Here is a tiny trained network, its code and every weight. The questions are about switching its units off for an input and a class, where a switched-off unit gives its printed mean instead of its output.

import numpy as np


def w(rows, s, z=0):
    codes = np.array(rows[::2]) - 128.0
    scale = np.full(codes.shape[1], s)
    scale[-1] = z or s
    return codes * scale


def f(y):
    return y / 2 * (1 + np.tanh(0.7978845608 * (y + 0.044715 * y**3)))


def log_softmax(a):
    a = a - a.max(-1, keepdims=True)
    return a - np.log(np.exp(a).sum(-1, keepdims=True))


def net(x, mask):
    res = np.array(x, float).reshape(1, 7) / 4 @ E
    y = f(res @ A[0][:, :-1].T + A[0][:, -1])
    res = res + np.where(mask, y, B[0][:, -1]) @ B[0][:, :-1]
    return log_softmax(res[-1] @ U[:, :-1].T + U[:, -1])


A, B = {}, {}
E = w([
[2,170,150,106,142],'x0',
[118,23,181,62,176],'x1',
[128,127,127,129,127],'x2',
[125,123,219,130,26],'x3',
[127,128,128,128,128],'x4',
[129,128,128,128,126],'x5',
[80,44,129,233,129],'x6',
],0.0084)
A[0] = w([
[119,124,111,124,57,39],'N1',
[159,218,91,40,100,129],'N2',
[128,143,122,207,131,249],'N3',
[139,109,230,183,34,173],'N4',
[117,119,43,168,247,121],'N5',
[138,195,72,178,99,82],'N6',
[141,88,190,112,12,102],'N7',
[198,69,109,122,76,92],'N8',
[168,213,120,192,134,86],'N9',
[238,100,123,168,147,97],'N10',
[150,88,178,48,183,111],'N11',
[19,186,173,117,159,187],'N12',
[245,109,145,153,105,108],'N13',
[124,216,77,188,88,115],'N14',
[143,32,176,45,241,115],'N15',
[145,135,85,141,209,77],'N16',
[137,124,44,100,175,126],'N17',
[78,51,104,255,99,62],'N18',
[254,145,142,83,131,66],'N19',
[141,123,55,111,201,144],'N20',
[120,207,88,156,107,101],'N21',
[199,80,50,120,115,82],'N22',
[91,83,95,216,110,134],'N23',
[148,199,89,225,95,10],'N24',
[10,167,145,55,133,153],'N25',
[109,96,52,188,206,115],'N26',
],0.0086,0.0017)
B[0] = w([
[96,156,185,135,149,127],'N1',
[216,70,120,40,111,225],'N2',
[159,83,142,76,116,169],'N3',
[72,219,135,86,63,190],'N4',
[72,188,168,101,79,233],'N5',
[100,70,224,144,139,186],'N6',
[103,205,170,136,104,181],'N7',
[89,162,109,204,169,173],'N8',
[101,70,159,134,104,180],'N9',
[71,139,54,170,182,193],'N10',
[135,73,183,127,153,202],'N11',
[99,107,26,158,197,201],'N12',
[94,145,72,158,151,191],'N13',
[150,84,181,154,134,202],'N14',
[140,90,205,162,164,254],'N15',
[61,181,207,137,52,181],'N16',
[98,182,168,100,67,193],'N17',
[254,125,64,12,99,208],'N18',
[138,121,55,131,163,204],'N19',
[77,155,171,108,50,205],'N20',
[178,59,168,161,162,182],'N21',
[112,173,79,169,150,182],'N22',
[208,102,99,65,143,182],'N23',
[106,77,188,166,175,190],'N24',
[139,131,27,185,174,210],'N25',
[120,186,150,80,92,206],'N26',
],0.0068,0.0079)
U = w([
[69,252,182,104,93,103],'0',
[194,115,99,44,130,253],'1',
[111,55,209,190,155,26],'2',
[79,161,37,211,169,77],'3',
],0.015,0.0023)

Each question gives the input, the list of numbers given to net, and the class t.
The units are the neurons (one row each of A and B). Each row of codes is followed by its name. A weight is (code - 128) times the scale printed after its matrix; where a second scale follows, it is the last column's (A, B and U).
mask holds one flag per neuron, in row order. A switched-off neuron (its flag False) gives its mean, the last column of its row in B, instead of its output. The means were averaged over made-up inputs and are rounded, as every weight is.
A unit's drop is (log p(t) with every unit on - log p(t) with that unit switched off) / (log p(t) with every unit on - log p(t) with every unit switched off).
The circuit of an input: a set's keep is (log p(t) with only the set's units on - log p(t) with every unit switched off) / (log p(t) with every unit on - log p(t) with every unit switched off). Starting from the 12 units with the biggest drops (on a tie, the unit counted first), units are removed one at a time, each time the one whose removal leaves the highest keep (on an exact tie, the one counted first), for as long as the keep stays at least 0.8.
circuit, biggest first: the units of the circuit, biggest drop first
most important unit: the unit with the biggest drop
top k neurons: the k neurons with the biggest drops, biggest first
drop of u: that unit's drop, to one decimal
input [-3,-3,3,2,1,-5,8], class 1: circuit, biggest first => [N18]
input [7,4,-2,-7,-3,3,1], class 0: top 2 neurons => [N5; N26]
input [1,-1,8,-7,-7,-1,8], class 1: top 2 neurons => [N18; N23]
input [7,-7,6,3,0,2,6], class 2: circuit, biggest first => [N24; N14]
input [5,-7,5,0,1,-6,6], class 2: top 2 neurons => [N24; N6]
input [8,-6,3,-6,-1,-6,8], class 1: circuit, biggest first => [N18; N23]
input [-7,-1,-6,3,2,8,8], class 1: top 2 neurons => [N18; N23]
input [7,1,-8,4,7,-7,-4], class 3: top 2 neurons => [N25; N12]
input [4,5,-7,8,2,-8,5], class 0: top 2 neurons => [N4; N7]
input [-7,2,4,-6,4,-5,3], class 3: top 4 neurons => [N10; N22; N4; N13]
input [-6,-7,-3,8,-4,0,7], class 0: top 2 neurons => [N4; N7]
input [-8,-2,4,2,-3,-7,8], class 1: top 3 neurons => [N18; N23; N3]
input [-8,-2,-3,8,7,-2,-3], class 0: top 4 neurons => [N4; N7; N25; N12]
input [-7,-7,-7,0,-2,-3,-6], class 2: top 2 neurons => [N6; N24]
input [-7,-8,-3,5,-4,-6,1], class 2: circuit, biggest first => [N24]
input [4,3,-3,-2,-8,-8,4], class 1: top 3 neurons => [N18; N10; N8]
input [8,6,-6,-3,-4,-3,-1], class 3: drop of N25 => 0.5
input [-4,-1,-3,0,7,2,7], class 1: drop of N18 => 0.3
input [4,4,2,-5,7,-8,-1], class 0: drop of N5 => 0.2
input [5,4,6,-1,6,4,-8], class 1: most important unit => N2
